Here is a tiny trained network, its code and every weight. The questions are about switching its units off for an input and a target symbol, where a switched-off unit gives its printed mean instead of its output.

import numpy as np


def w(rows, s, z=0):
    codes = np.array(rows[::2]) - 128.0
    scale = np.full(codes.shape[1], s)
    scale[-1] = z or s
    return codes * scale


def norm(h):
    return h / np.sqrt((h * h).mean(-1, keepdims=True) + 1e-5)


def f(y):
    return y / 2 * (1 + np.tanh(0.7978845608 * (y + 0.044715 * y**3)))


def softmax(a):
    e = np.exp(a - a.max(-1, keepdims=True))
    return e / e.sum(-1, keepdims=True)


def log_softmax(a):
    a = a - a.max(-1, keepdims=True)
    return a - np.log(np.exp(a).sum(-1, keepdims=True))


def net(x, mask):
    ids = ['αδηλπστφψω'.index(c) for c in x.split()]
    T = len(ids)
    res = E[ids] + P[:T]
    q, k, v = (norm(res) @ M[0].T for M in (Q, K, V))
    z = softmax(np.where(np.tri(T) > 0, q @ k.T / 4**0.5, -1e9)) @ v
    res = res + np.where(mask[0], z, O[0][:, -1]) @ O[0][:, :-1]
    y = f(norm(res) @ A[0][:, :-1].T + A[0][:, -1])
    res = res + np.where(mask[1:9], y, B[0][:, -1]) @ B[0][:, :-1]
    return log_softmax(norm(res)[-1] @ U[:, :-1].T + U[:, -1])


Q, K, V, O, A, B = {}, {}, {}, {}, {}, {}
E = w([
[153,118,117,112,93],'α',
[152,119,117,110,96],'δ',
[158,120,120,111,94],'η',
[102,65,180,126,146],'λ',
[222,15,77,254,78],'π',
[149,115,116,86,134],'σ',
[174,139,144,137,141],'τ',
[121,135,129,151,176],'φ',
[92,145,138,164,125],'ψ',
[129,162,108,126,131],'ω',
],0.0099)
P = w([
[198,53,1,220,145],'0',
[205,86,32,190,127],'1',
[190,111,58,188,134],'2',
[184,132,79,160,120],'3',
[170,143,98,143,121],'4',
[167,151,114,123,123],'5',
[163,159,133,110,120],'6',
[154,169,148,96,123],'7',
[149,177,164,84,123],'8',
[147,189,187,62,119],'9',
[136,202,201,55,115],'10',
[129,211,222,49,118],'11',
],0.0035)
Q[0] = w([
[97,122,162,163,87],'H1',
[128,204,126,65,69],'H1',
[7,38,146,192,163],'H1',
[145,94,204,64,93],'H1',
],0.013)
K[0] = w([
[142,6,69,78,107],'H1',
[156,175,179,78,119],'H1',
[155,46,97,162,103],'H1',
[111,122,244,88,138],'H1',
],0.011)
V[0] = w([
[79,59,122,169,164],'H1',
[114,64,47,28,152],'H1',
[121,82,155,121,3],'H1',
[193,91,147,144,181],'H1',
],0.0058)
O[0] = w([
[83,194,174,65,33,15],'H1',
[38,140,114,2,253,167],'H1',
[90,10,101,84,79,114],'H1',
[197,131,253,100,160,255],'H1',
],0.0052,0.0019)
A[0] = w([
[136,157,151,152,204,107],'N1',
[65,104,65,105,120,35],'N2',
[164,159,94,162,142,199],'N3',
[124,138,180,153,107,189],'N4',
[1,166,116,156,105,132],'N5',
[137,125,92,98,92,222],'N6',
[44,166,155,97,95,4],'N7',
[101,120,125,80,174,133],'N8',
],0.011,0.0036)
B[0] = w([
[89,77,130,103,47,211],'N1',
[28,132,195,84,47,116],'N2',
[32,110,77,64,97,254],'N3',
[64,147,101,116,149,174],'N4',
[149,153,107,175,2,143],'N5',
[80,165,175,193,133,202],'N6',
[78,85,52,149,9,133],'N7',
[152,204,65,193,117,195],'N8',
],0.0068,0.0042)
U = w([
[66,99,138,162,131,36],'α',
[48,124,124,188,166,46],'δ',
[137,25,98,202,178,140],'η',
[167,169,237,168,133,145],'λ',
[107,58,212,133,241,168],'π',
[163,224,96,127,222,253],'σ',
[213,60,174,20,60,98],'τ',
[172,248,171,18,70,62],'φ',
[100,231,124,195,9,130],'ψ',
[50,114,4,63,80,104],'ω',
],0.012,0.0056)

Each question gives the input, a string of symbols that net reads in full, and the target symbol t.
The units are the heads (4 rows each of Q, K, V and O) and the neurons (one row each of A and B). Each row of codes is followed by its name. A weight is (code - 128) times the scale printed after its matrix; where a second scale follows, it is the last column's (O, A, B and U).
mask holds one flag per unit, heads first, then neurons. A switched-off unit (its flag False) gives its mean, the last column of its rows in O or B, instead of its output. The means were averaged over made-up inputs and are rounded, as every weight is.
A unit's drop is (log p(t) with every unit on - log p(t) with that unit switched off) / (log p(t) with every unit on - log p(t) with every unit switched off).
The circuit of an input: a set's keep is (log p(t) with only the set's units on - log p(t) with every unit switched off) / (log p(t) with every unit on - log p(t) with every unit switched off). Starting from all 9 units, units are removed one at a time, each time the one whose removal leaves the highest keep (on an exact tie, the one counted first), for as long as the keep stays at least 0.8.
circuit, biggest first: the units of the circuit, biggest drop first
top k neurons: the k neurons with the biggest drops, biggest first
drop when u is switched off: that unit's drop, to one decimal
input φ η η ψ ψ δ η λ α δ η, target η: circuit, biggest first	H1; N3
input ψ ψ δ, target ψ: circuit, biggest first	H1
input φ η η λ λ λ α ω ω λ σ, target ω: top 2 neurons	N1; N3
input φ η η λ τ ψ φ η σ τ, target τ: top 4 neurons	N8; N6; N1; N3
input σ η ω λ ψ α σ ψ η η, target ψ: circuit, biggest first	H1; N6
input ψ σ η η ψ η η δ, target η: top 3 neurons	N3; N6; N1
input α η τ ω ω φ λ η, target φ: top 3 neurons	N8; N1; N7
input η η τ η λ α, target λ: top 3 neurons	N6; N3; N1
input η π π τ η τ η δ δ, target η: circuit, biggest first	H1; N1
input η λ τ α π π δ ψ π σ δ, target σ: circuit, biggest first	N1; H1; N3
input λ α τ σ, target τ: circuit, biggest first	H1; N8
input ψ α η α φ δ, target φ: circuit, biggest first	H1; N8
input η τ ψ η η λ φ λ ψ π η ω, target ω: circuit, biggest first	H1; N3
input λ φ ω ψ σ α, target ψ: circuit, biggest first	N6
input η π α η τ η η, target τ: top 2 neurons	N8; N3
input λ δ α ω τ ψ δ σ ω δ, target ω: circuit, biggest first	H1; N3
input τ ω ω ω δ σ τ σ, target τ: circuit, biggest first	H1; N1
input ω φ φ η σ π η α ω τ η, target ω: top 2 neurons	N3; N4
input λ δ η δ α η η η α λ α η, target λ: top 4 neurons	N3; N6; N1; N4
input π λ δ φ, target ω: circuit, biggest first	N1
input η δ η η η ψ δ λ λ η, target λ: top 2 neurons	N6; N3
input σ ω η τ η σ α, target σ: drop when H1 is switched off	0.4
input η ψ λ σ, target ψ: drop when H1 is switched off	1.0
input ψ λ η λ δ, target λ: drop when N6 is switched off	0.5
